Below are the code and all the weights of a small trained network. Each question names an input and a class and asks about switching units off, where a switched-off unit gives its printed mean instead of its output.

import numpy as np


def w(rows, s, z=0):
    codes = np.array(rows[::2]) - 128.0
    scale = np.full(codes.shape[1], s)
    scale[-1] = z or s
    return codes * scale


def norm(h):
    return h / np.sqrt((h * h).mean(-1, keepdims=True) + 1e-5)


def f(y):
    return y / 2 * (1 + np.tanh(0.7978845608 * (y + 0.044715 * y**3)))


def log_softmax(a):
    a = a - a.max(-1, keepdims=True)
    return a - np.log(np.exp(a).sum(-1, keepdims=True))


def net(x, mask):
    res = np.array(x, float).reshape(1, 3) / 4 @ E
    u = 0
    for l in range(2):
        y = f(norm(res) @ A[l][:, :-1].T + A[l][:, -1])
        res = res + np.where(mask[u : u + 4], y, B[l][:, -1]) @ B[l][:, :-1]
        u += 4
    return log_softmax(norm(res)[-1] @ U[:, :-1].T + U[:, -1])


A, B = {}, {}
E = w([
[25,224,111,166],'x0',
[237,214,3,129],'x1',
[110,99,206,215],'x2',
],0.0055)
A[0] = w([
[2,174,160,63,4],'L0N1',
[117,144,15,81,94],'L0N2',
[167,17,193,46,10],'L0N3',
[119,135,142,203,195],'L0N4',
],0.0086,0.0038)
B[0] = w([
[11,90,110,129,225],'L0N1',
[160,152,100,85,253],'L0N2',
[170,20,144,147,248],'L0N3',
[149,151,175,118,234],'L0N4',
],0.012,0.0029)
A[1] = w([
[192,107,79,110,147],'L1N1',
[117,183,40,123,89],'L1N2',
[105,129,191,200,3],'L1N3',
[10,174,101,135,100],'L1N4',
],0.013,0.0035)
B[1] = w([
[91,191,102,7,232],'L1N1',
[254,73,141,20,235],'L1N2',
[227,210,83,200,186],'L1N3',
[45,112,20,64,254],'L1N4',
],0.0065,0.0051)
U = w([
[82,88,200,191,82],'0',
[134,133,135,121,2],'1',
[30,136,90,91,211],'2',
[93,229,108,182,45],'3',
[193,181,89,17,202],'4',
[205,192,197,198,144],'5',
[201,7,178,100,153],'6',
],0.02,0.0085)

Each question gives the input, the list of numbers given to net, and the class t.
The units are the neurons (one row each of A and B). Each row of codes is followed by its name. A weight is (code - 128) times the scale printed after its matrix; where a second scale follows, it is the last column's (A, B and U).
mask holds one flag per neuron, layer by layer. A switched-off neuron (its flag False) gives its mean, the last column of its row in B, instead of its output. The means were averaged over made-up inputs and are rounded, as every weight is.
A unit's drop is (log p(t) with every unit on - log p(t) with that unit switched off) / (log p(t) with every unit on - log p(t) with every unit switched off).
The circuit of an input: a set's keep is (log p(t) with only the set's units on - log p(t) with every unit switched off) / (log p(t) with every unit on - log p(t) with every unit switched off). Starting from all 8 units, units are removed one at a time, each time the one whose removal leaves the highest keep (on an exact tie, the one counted first), for as long as the keep stays at least 0.8.
circuit, biggest first: the units of the circuit, biggest drop first
most important unit: the unit with the biggest drop
top k neurons: the k neurons with the biggest drops, biggest first
top k neurons in layer l: the k neurons of layer l with the biggest drops, biggest first
drop when u is switched off: that unit's drop, to one decimal
input [2,-5,8], class 5: most important unit	L1N3
input [-3,6,7], class 5: circuit, biggest first	[L1N4; L1N2]
input [-5,2,1], class 6: top 4 neurons	[L0N3; L0N2; L1N4; L1N3]
input [3,-2,6], class 3: circuit, biggest first	[L0N3; L1N3]
input [-3,7,8], class 5: circuit, biggest first	[L1N4; L1N2]
input [6,2,4], class 3: top 3 neurons in layer 1	[L1N3; L1N1; L1N2]
input [-1,-8,-4], class 0: circuit, biggest first	[L1N2; L0N2; L1N1]
input [2,-5,7], class 5: circuit, biggest first	[L1N3; L0N4]
input [4,8,7], class 5: top 2 neurons	[L1N4; L0N1]
input [8,5,8], class 5: top 2 neurons	[L0N1; L0N4]
input [5,6,7], class 5: drop when L0N1 is switched off	0.3
